Below is a small trained network, with its code and all its weights. Each question gives an input and a class and asks what happens when units are switched off, that is, made to give their printed mean instead of their output.

import numpy as np


def w(rows, s, z=0):
    codes = np.array(rows[::2]) - 128.0
    scale = np.full(codes.shape[1], s)
    scale[-1] = z or s
    return codes * scale


def norm(h):
    return h / np.sqrt((h * h).mean(-1, keepdims=True) + 1e-5)


def f(y):
    return np.maximum(y, 0)


def log_softmax(a):
    a = a - a.max(-1, keepdims=True)
    return a - np.log(np.exp(a).sum(-1, keepdims=True))


def net(x, mask):
    res = np.array(x, float).reshape(1, 7) / 4 @ E
    u = 0
    for l in range(2):
        y = f(norm(res) @ A[l][:, :-1].T + A[l][:, -1])
        res = res + np.where(mask[u : u + 7], y, B[l][:, -1]) @ B[l][:, :-1]
        u += 7
    return log_softmax(norm(res)[-1] @ U[:, :-1].T + U[:, -1])


A, B = {}, {}
E = w([
[155,87,113,194,182,195,134,174,57,111,113,198],'x0',
[187,148,137,96,144,178,236,148,41,208,150,101],'x1',
[15,133,136,120,113,152,112,91,186,64,97,163],'x2',
[177,114,106,123,45,94,149,118,158,75,131,57],'x3',
[147,44,201,31,182,167,54,83,157,131,137,173],'x4',
[160,125,202,123,221,44,176,202,166,170,79,139],'x5',
[1,149,65,119,137,142,183,106,152,146,148,215],'x6',
],0.0062)
A[0] = w([
[186,117,74,86,153,135,57,148,136,108,97,138,100],'L0N1',
[186,33,115,129,135,152,52,127,101,102,90,118,1],'L0N2',
[92,166,143,218,166,123,190,157,44,132,89,211,61],'L0N3',
[159,142,146,156,130,183,178,137,86,129,211,114,38],'L0N4',
[66,95,100,38,180,255,84,89,175,103,114,213,19],'L0N5',
[222,73,196,132,106,181,10,118,101,41,141,210,56],'L0N6',
[111,166,104,151,112,61,101,70,184,69,93,135,74],'L0N7',
],0.006,0.0038)
B[0] = w([
[134,151,159,129,213,169,157,95,125,69,20,90,172],'L0N1',
[128,80,152,177,137,151,76,97,93,149,104,3,180],'L0N2',
[78,112,48,130,184,100,63,159,79,149,107,137,219],'L0N3',
[90,170,107,135,73,56,129,136,159,96,148,92,167],'L0N4',
[151,215,158,79,164,125,181,56,122,119,236,205,254],'L0N5',
[88,38,183,172,199,193,114,101,123,52,138,16,250],'L0N6',
[106,124,171,125,104,80,89,199,188,177,111,82,201],'L0N7',
],0.0071,0.0053)
A[1] = w([
[102,140,128,162,62,105,104,124,208,119,101,156,72],'L1N1',
[174,172,153,135,111,100,135,116,99,159,126,117,150],'L1N2',
[131,177,69,156,16,175,151,130,92,139,141,78,30],'L1N3',
[102,140,168,119,132,155,133,49,129,99,173,255,84],'L1N4',
[163,48,124,146,135,184,99,114,164,116,113,115,96],'L1N5',
[114,96,90,170,136,125,132,143,114,159,106,211,68],'L1N6',
[72,162,126,135,64,88,115,120,207,78,85,109,4],'L1N7',
],0.0093,0.0031)
B[1] = w([
[158,106,158,183,106,48,153,142,177,149,195,119,192],'L1N1',
[152,109,102,49,122,155,129,90,158,154,101,145,169],'L1N2',
[150,53,80,90,72,146,136,67,96,42,88,183,215],'L1N3',
[66,165,159,40,166,202,198,125,187,87,253,141,253],'L1N4',
[122,180,197,191,70,163,103,145,97,113,112,122,207],'L1N5',
[138,184,141,161,176,145,112,165,127,117,81,145,180],'L1N6',
[109,134,135,195,69,81,100,159,161,195,179,182,217],'L1N7',
],0.011,0.0067)
U = w([
[88,132,142,208,38,46,99,178,179,175,159,138,171],'0',
[43,177,161,81,188,196,157,117,164,103,236,154,175],'1',
[151,85,23,103,52,145,166,75,48,82,87,133,117],'2',
[133,100,221,184,159,198,69,111,86,95,95,10,185],'3',
[71,189,69,198,239,136,131,232,57,161,67,167,83],'4',
[190,121,164,34,161,100,152,143,144,223,76,87,3],'5',
],0.013,0.0028)

Each question gives the input, the list of numbers given to net, and the class t.
The units are the neurons (one row each of A and B). Each row of codes is followed by its name. A weight is (code - 128) times the scale printed after its matrix; where a second scale follows, it is the last column's (A, B and U).
mask holds one flag per neuron, layer by layer. A switched-off neuron (its flag False) gives its mean, the last column of its row in B, instead of its output. The means were averaged over made-up inputs and are rounded, as every weight is.
A unit's drop is (log p(t) with every unit on - log p(t) with that unit switched off) / (log p(t) with every unit on - log p(t) with every unit switched off).
The circuit of an input: a set's keep is (log p(t) with only the set's units on - log p(t) with every unit switched off) / (log p(t) with every unit on - log p(t) with every unit switched off). Starting from the 12 units with the biggest drops (on a tie, the unit counted first), units are removed one at a time, each time the one whose removal leaves the highest keep (on an exact tie, the one counted first), for as long as the keep stays at least 0.8.
circuit, biggest first: the units of the circuit, biggest drop first
most important unit: the unit with the biggest drop
top k neurons: the k neurons with the biggest drops, biggest first
top k neurons in layer l: the k neurons of layer l with the biggest drops, biggest first
drop when u is switched off: that unit's drop, to one decimal
input [2,8,-2,-8,7,1,-4], class 3: circuit, biggest first : L1N4, L0N6
input [-3,1,5,4,-5,-6,-5], class 0: top 2 neurons in layer 1 : L1N7, L1N1
input [-1,-3,-3,-1,-7,-8,-8], class 2: most important unit : L1N3
input [-4,3,-3,2,7,5,-1], class 5: top 2 neurons : L0N6, L1N4
input [7,5,-4,3,-1,1,4], class 4: top 2 neurons : L0N3, L1N6
input [-2,-5,6,5,8,-7,-4], class 3: top 3 neurons in layer 0 : L0N6, L0N2, L0N7
input [-5,3,-3,-6,-3,-1,6], class 4: top 2 neurons : L0N5, L1N4
input [-1,4,2,-6,-2,8,-6], class 5: top 2 neurons : L1N2, L0N6
input [-8,-6,-5,-8,3,-8,-3], class 3: circuit, biggest first : L0N6, L1N4
input [3,7,-5,3,6,-6,1], class 3: top 2 neurons : L0N6, L1N5
input [2,6,-6,-1,5,-1,0], class 3: top 2 neurons : L0N5, L1N4
input [-6,5,0,4,-8,6,7], class 2: top 2 neurons : L1N3, L0N7
input [-7,3,7,0,-8,-8,-2], class 0: top 3 neurons in layer 0 : L0N7, L0N5, L0N2
input [2,-4,-5,-4,-7,-6,2], class 2: circuit, biggest first : L1N3
input [-5,8,6,-7,-3,2,-3], class 4: top 2 neurons : L1N4, L0N3
input [4,7,-5,3,0,-1,6], class 2: top 2 neurons : L1N3, L0N4
input [7,0,0,4,-7,8,-6], class 4: top 2 neurons in layer 0 : L0N3, L0N6
input [-7,-3,4,1,7,6,-2], class 0: top 2 neurons in layer 1 : L1N4, L1N7
input [3,7,-1,0,1,3,2], class 4: drop when L0N3 is switched off : 0.1
input [-4,2,-5,8,7,5,6], class 5: circuit, biggest first : L1N4
